[[151 133 118 147 135 113]
 [141 143 113 155 124 127]
 [150 124 128 138 142 112]
 [150 137 116 149 131 114]
 [149 126 123 141 141 111]
 [143 138 116 156 126 118]
 [131 147 113 152 117 132]
 [141 144 113 158 123 122]
 [137 142 112 155 118 131]
 [145 137 118 151 131 116]
 [148 132 121 145 137 110]] out 145

[[132 131 127 109 142 109]
 [137 113 116 107 122 107]
 [131 134 129 111 141 111]
 [132 110 112 113 136 112]
 [130 114 114 115 153 114]
 [107 129 124 139 135 139]
 [123 131 128 121 118 121]] out 121

[[141 131 108 123 139 133 134 129 119 120 124 134 133]
 [131 144 139 132 120 138 124 122 146 140 132 141 135]
 [132 121 134 124 137 111 134 105 128 134 126 124 127]
 [128 128 118 123 100 121 115 119 120 144 127 142 137]
 [115 133 128 137 148 129 114 129 119 113 123 125 129]
 [129 122 116 129 122 130 123 128 139 147 130 121 129]
 [130 129 127 127 127 122 108 125 147 151 125 118 122]
 [130 130 137 128 124 131 136 118 146 137 129 128 133]
 [128 136 111 130 136 126 113 121 112 132 130 126 129]
 [130 134 125 130 118 141 117 134 134 114 129 109 127]
 [118 152 127 121 146 120 133 116 136 107 128 135 129]
 [125 134 143 123 112 130 137 132 140 120 126 127 126]] out 126

[[135 105 112 121 112 155 126 125 110 140 129]
 [150 121 123 118 135 144 136 119 115 137 116]
 [114 111 119 131 104 140 118 134 123 130 142]
 [146 112 121 122 122 147 134 121 114 133 122]
 [ 99 132 122 130 122 121 112 140 135 138 142]
 [127 131 120 119 136 134 124 128 124 145 125]] out 124

[[146 149 133 148 157 141 141 135]
 [142 141 147 143 139 141 146 150]
 [142 144 135 145 151 142 140 136]
 [143 140 153 140 137 141 145 153]
 [143 144 135 146 155 141 139 136]
 [141 143 143 145 141 141 140 147]
 [143 141 149 142 138 143 145 147]] out 143
---
[[126 123 129 128 135]
 [128 135 127 126 130]
 [122 121 129 126 153]] Out: 130

[[133 125 128 128]
 [103 128 128 129]
 [132 129 127 128]] Out: 129

[[132 134 130 125 139]
 [120 104 119 151 121]
 [121 125 117 117 133]] Out: 121

[[154 132 153 115 135 145 117]
 [121 117 117 114 152 106 149]
 [137 155 125 121 146 147 148]] Out: 149

[[107 131 134 102 106]
 [121 110 109 136 115]
 [127 125 124 129 128]] Out: 115

[[144 132 127 129 134]
 [108 145 130 130 137]
 [153 131 116 113 116]] Out: 137

[[122 136 114 133 135]
 [154 126 139 155 136]
 [152 117 134 133 148]] Out: 136
---
[[130 123 131 129 138 103]
 [121 128 130 129 120 116]
 [116 125 143 127 121 123]] yields 130

[[107 156 132 128 143 118]
 [130 134 127 157 124 120]] yields 127

[[117 122 157 119]
 [151 113 119 118]
 [126  98 153 121]] yields 119

[[126 129 130 129 131]
 [123 107 142 139 131]
 [122 119 153 112 136]] yields 142

[[128 116 143 125 116]
 [144 114 119 128 150]] yields 119

[[132 125 136 157]
 [125 134 133 134]] yields 133

[[137 113 144 129]
 [141 117 150 124]] yields 150
---
[127 152 123 122]: 152
[148 150 152 126 147 147]: 126
[125 148 125 149 157]: 125
[117 106 139 126 139]: 139
[135 111 105 133]: 111
[142 147 107 104 118 134 127]: 118
[144 124 127 130 143 156]: 130
[125 107 119 143  98 104]: 143
[116 117 151 155]: 117
---
array([[119, 140, 138, 125, 129],
       [134, 126, 120, 123, 133],
       [137, 103, 107, 131, 106]]) gives 134

array([[103, 143, 137, 131],
       [104, 127, 148, 133]]) gives 104

array([[138, 113, 140, 122, 125,  99, 127],
       [131, 151, 104, 152, 142, 144, 102]]) gives 131

array([[132, 107, 132, 134],
       [115, 113, 127, 150]]) gives 115

array([[136, 152, 134,  98, 101],
       [105, 112, 107, 125, 128]]) gives 105

array([[138, 109, 146, 130, 112],
       [149, 124, 133, 127, 139],
       [133, 132, 119, 142, 112]]) gives 149

array([[111, 130, 134, 115, 131],
       [102, 104, 140, 103, 108]]) gives 102

array([[130, 127, 147, 129, 128],
       [128, 100, 136, 126, 130],
       [128, 129, 152, 128, 128]]) gives 128

array([[137, 128, 123, 143, 109, 123],
       [128, 129, 130, 137, 146, 137],
       [114, 120, 127, 115, 157, 145]]) gives 128

array([[124, 111, 112, 132, 139, 142, 144],
       [148, 101, 116, 130, 120, 117, 134]]) gives 148
---
[[129 155 122 128 126 129 127]
 [128 127 152 129 128 127 128]
 [128 127 114 128 129 129 127]] >> 127

[[125 140 135 129 123]
 [133 101 124 116 128]
 [125 140 134 129 124]] >> 116

[[128 141 126 127]
 [128 132 128 127]
 [132 153 125 137]] >> 128

[[131 130 149 120 122 113]
 [130 134 142 117 130 102]
 [131 130 137 120 132 118]] >> 130

[[114 116 138 118]
 [114 119 137 118]
 [148 144 113 152]] >> 137

[[111 146 130 108 117]
 [112 148 119 113 118]
 [110 153 127  99 115]] >> 113

[[125 115 116 130 108 133]
 [131 119 137 128 126 120]
 [128 137 147 117 124 150]] >> 126
---
[118 149 116 136 144] yields 149
[116 126 130 130 112 132 152] yields 126
[129 124 148 140 105 106 110] yields 124
[114 158 126 104 132 106] yields 158
[123 153 127 109] yields 153
[122 128 126 112 104 114] yields 128
[140 122 123 126 121 152] yields 122
[120 137 131 113 150 122 119] yields 137
---
[[132 126 117 137 119 116]
 [138 131 144 143 110 130]
 [136 146 102 116 121 123]] Answer: 126

[[128 130 130 131 143]
 [128 131 128 114 129]
 [127 122 120 151 123]] Answer: 130

[[153 149 119 125 135 133]
 [114 104 136 127 133 130]
 [115 105 135 131 133 132]] Answer: 149

[[112 108 140 121]
 [136 127 149 107]
 [140 110 117 148]] Answer: 108

[[141 117 114 152]
 [141 118 152 114]
 [141 112 152 120]] Answer: 117

[[123 134 138 156 141]
 [117 102 114 121 114]
 [143 136 127 150 143]] Answer: 134

[[125 114 121 138 148 140]
 [128 124 126 151 144 138]
 [123 131 134 124 128 140]] Answer: 114

[[146 125 130 118 144 108 117]
 [134 136 121 116 137 111 113]
 [129 130 123 116 139 103 111]] Answer: 125

[[104 121 133 137 137 134 125]
 [120 118 127 136 128 110 130]
 [125 104 127 147 125 127 100]] Answer: 121

[[129 123 141 119 150 121 130]
 [127 123 138 121 147 123 131]
 [127 125 139 121 148 122 131]] Answer: 123
---
[[121 139 126 150 110]
 [116 120 149 139 141]
 [136 145 119 117 125]] | 139

[[133 133 105 133 125]
 [128 112 140 127 139]
 [138 123 100 118 134]] | 133

[[111 138 150 116 111 114]
 [120 131 136 127 131 148]
 [132 133 127 114 130 141]] | 138

[[123 111 141 146]
 [117 128 158 132]
 [114 128 153 135]] | 111

[[134 150 129 138 129]
 [129 132 129 129 130]
 [129 130 129 129 129]] | 150

[[125 118 127 124 132 130 129]
 [125 101 117 110 144 132 128]
 [112 103 128 112 116 137 124]] | 118

[[127 114 120 134 136 122 105]
 [127 112 119 136 139 123 106]
 [128 126 127 126 127 132 125]] | 114

[[118 114 126 129]
 [115 134 130 132]
 [151 139 124 121]] | 114

[[134 124 121 131 134 118 154]
 [136 127 127 126 133 124 147]
 [143 128 135 131 127 128 154]] | 124
---
[142 136 143 107 133  99 139] => 133
[120 105 138 118 128] => 138
[102 129 100 138] => 129
[114 117 152 121 116] => 152
[130 134 134 139 155 151 137] => 155
[129 155 114 104 154 158] => 104
[117 109 152 151 140 148] => 151
[121 110 104 124 133] => 104
[106 112 138 145 150 145] => 145
---
121,134,123,151,132,131,125 >> 151, 151

116,152,156,114,114
149,110,101,140,139
135,138,123,133,153
>> 101, 156

137,128,110,155,101 >> 110, 155

146,106,138,149,110 >> 138, 149

118,147,134,124,150 >> 134, 150

121,117,123,104,108,141,109 >> 104, 141

128,129,129,127,127
126,127,143,140,129
125,128,152,142,128
>> 143, 152

138,137,130,144,147
122,117,122,146,127
138,129,119,147,155
>> 122, 155

106,136,157,130,118 >> 157, 157
